Here is a tiny trained network, its code and every weight. The questions are about switching its units off for an input and a class, where a switched-off unit gives its printed mean instead of its output.

import numpy as np


def w(rows, s, z=0):
    codes = np.array(rows[::2]) - 128.0
    scale = np.full(codes.shape[1], s)
    scale[-1] = z or s
    return codes * scale


def f(y):
    return np.maximum(y, 0)


def log_softmax(a):
    a = a - a.max(-1, keepdims=True)
    return a - np.log(np.exp(a).sum(-1, keepdims=True))


def net(x, mask):
    res = np.array(x, float).reshape(1, 6) / 4 @ E
    y = f(res @ A[0][:, :-1].T + A[0][:, -1])
    res = res + np.where(mask, y, B[0][:, -1]) @ B[0][:, :-1]
    return log_softmax(res[-1] @ U[:, :-1].T + U[:, -1])


A, B = {}, {}
E = w([
[127,124,138,135,133],'x0',
[171,234,112,84,243],'x1',
[1,136,113,42,149],'x2',
[125,227,196,98,49],'x3',
[202,80,167,7,135],'x4',
[130,131,119,124,124],'x5',
],0.0092)
A[0] = w([
[102,182,92,206,138,89],'neuron 0',
[30,84,90,59,68,115],'neuron 1',
[113,213,184,149,61,227],'neuron 2',
[43,145,126,94,95,119],'neuron 3',
[78,20,127,119,15,55],'neuron 4',
[140,76,50,171,182,89],'neuron 5',
[121,60,124,151,201,81],'neuron 6',
[183,66,179,50,144,68],'neuron 7',
[124,222,182,90,55,21],'neuron 8',
[85,63,157,155,65,225],'neuron 9',
[181,93,115,72,126,85],'neuron 10',
[121,184,113,101,240,224],'neuron 11',
[148,126,135,54,111,122],'neuron 12',
[39,126,142,102,172,22],'neuron 13',
[83,187,222,99,68,152],'neuron 14',
[123,17,13,132,185,100],'neuron 15',
[164,142,149,64,115,60],'neuron 16',
[65,129,43,182,71,169],'neuron 17',
[255,152,82,245,56,2],'neuron 18',
[96,59,81,110,207,133],'neuron 19',
[129,188,108,97,171,91],'neuron 20',
[192,101,135,163,70,172],'neuron 21',
[157,75,152,48,152,65],'neuron 22',
[106,238,92,201,170,111],'neuron 23',
[38,108,112,88,148,104],'neuron 24',
[98,137,123,111,139,52],'neuron 25',
[83,147,96,188,133,43],'neuron 26',
],0.011,0.0037)
B[0] = w([
[8,49,133,80,141,191],'neuron 0',
[152,230,188,237,185,234],'neuron 1',
[161,102,34,135,64,225],'neuron 2',
[148,181,177,191,186,202],'neuron 3',
[226,69,50,88,232,253],'neuron 4',
[198,133,148,114,4,205],'neuron 5',
[94,200,85,139,33,190],'neuron 6',
[2,108,175,84,95,209],'neuron 7',
[115,149,66,164,31,205],'neuron 8',
[187,76,84,75,200,238],'neuron 9',
[48,97,168,126,158,180],'neuron 10',
[220,117,85,146,209,248],'neuron 11',
[79,63,120,120,157,185],'neuron 12',
[109,173,211,183,84,185],'neuron 13',
[151,137,70,162,30,225],'neuron 14',
[114,215,67,115,21,244],'neuron 15',
[98,77,99,54,100,175],'neuron 16',
[79,41,151,51,175,220],'neuron 17',
[104,227,203,191,161,231],'neuron 18',
[164,135,57,158,54,219],'neuron 19',
[219,132,120,146,187,187],'neuron 20',
[142,190,195,197,199,204],'neuron 21',
[76,41,193,74,113,197],'neuron 22',
[101,9,165,24,156,213],'neuron 23',
[137,183,218,224,145,205],'neuron 24',
[124,196,133,94,145,146],'neuron 25',
[53,87,167,29,93,175],'neuron 26',
],0.0067,0.011)
U = w([
[167,91,73,107,236,254],'0',
[94,144,63,134,69,84],'1',
[9,53,165,89,170,75],'2',
[103,202,209,178,198,58],'3',
],0.012,0.0078)

Each question gives the input, the list of numbers given to net, and the class t.
The units are the neurons (one row each of A and B). Each row of codes is followed by its name. A weight is (code - 128) times the scale printed after its matrix; where a second scale follows, it is the last column's (A, B and U).
mask holds one flag per neuron, in row order. A switched-off neuron (its flag False) gives its mean, the last column of its row in B, instead of its output. The means were averaged over made-up inputs and are rounded, as every weight is.
A unit's drop is (log p(t) with every unit on - log p(t) with that unit switched off) / (log p(t) with every unit on - log p(t) with every unit switched off).
The circuit of an input: a set's keep is (log p(t) with only the set's units on - log p(t) with every unit switched off) / (log p(t) with every unit on - log p(t) with every unit switched off). Starting from the 12 units with the biggest drops (on a tie, the unit counted first), units are removed one at a time, each time the one whose removal leaves the highest keep (on an exact tie, the one counted first), for as long as the keep stays at least 0.8.
units of the circuit, in order: the units of the circuit, biggest drop first
unit that matters most: the unit with the biggest drop
k most important neurons: the k neurons with the biggest drops, biggest first
drop when u is switched off: that unit's drop, to one decimal
input [-4,-7,7,-2,4,-1], class 0: units of the circuit, in order => neuron 4
input [1,6,7,6,8,6], class 2: 2 most important neurons => neuron 7; neuron 22
input [-3,1,-6,4,-6,2], class 2: 3 most important neurons => neuron 23; neuron 0; neuron 1
input [8,-6,0,1,-6,-6], class 0: 4 most important neurons => neuron 4; neuron 9; neuron 7; neuron 22
input [-2,-3,-2,-1,5,-2], class 2: units of the circuit, in order => neuron 7; neuron 11
input [1,4,-5,1,3,1], class 3: 2 most important neurons => neuron 4; neuron 9
input [1,-5,5,-2,3,7], class 0: 4 most important neurons => neuron 4; neuron 18; neuron 9; neuron 21
input [-4,2,6,-8,-7,8], class 1: 3 most important neurons => neuron 15; neuron 19; neuron 5
input [3,4,7,8,0,-7], class 1: 2 most important neurons => neuron 14; neuron 8
input [7,0,-3,-2,0,7], class 3: 2 most important neurons => neuron 4; neuron 2
input [-8,6,7,-6,-8,0], class 2: 3 most important neurons => neuron 23; neuron 0; neuron 26
input [2,5,3,8,-2,6], class 1: 3 most important neurons => neuron 8; neuron 14; neuron 4
input [-2,4,1,-5,5,4], class 1: 2 most important neurons => neuron 4; neuron 15
input [-6,7,7,5,8,-1], class 2: 3 most important neurons => neuron 7; neuron 22; neuron 16
input [0,-4,0,-4,-5,0], class 2: unit that matters most => neuron 17
input [3,-5,8,-3,-2,2], class 3: drop when neuron 1 is switched off => 0.3
input [6,2,5,4,3,4], class 3: drop when neuron 4 is switched off => 0.4
input [-5,8,-3,6,1,-2], class 0: drop when neuron 8 is switched off => 0.0
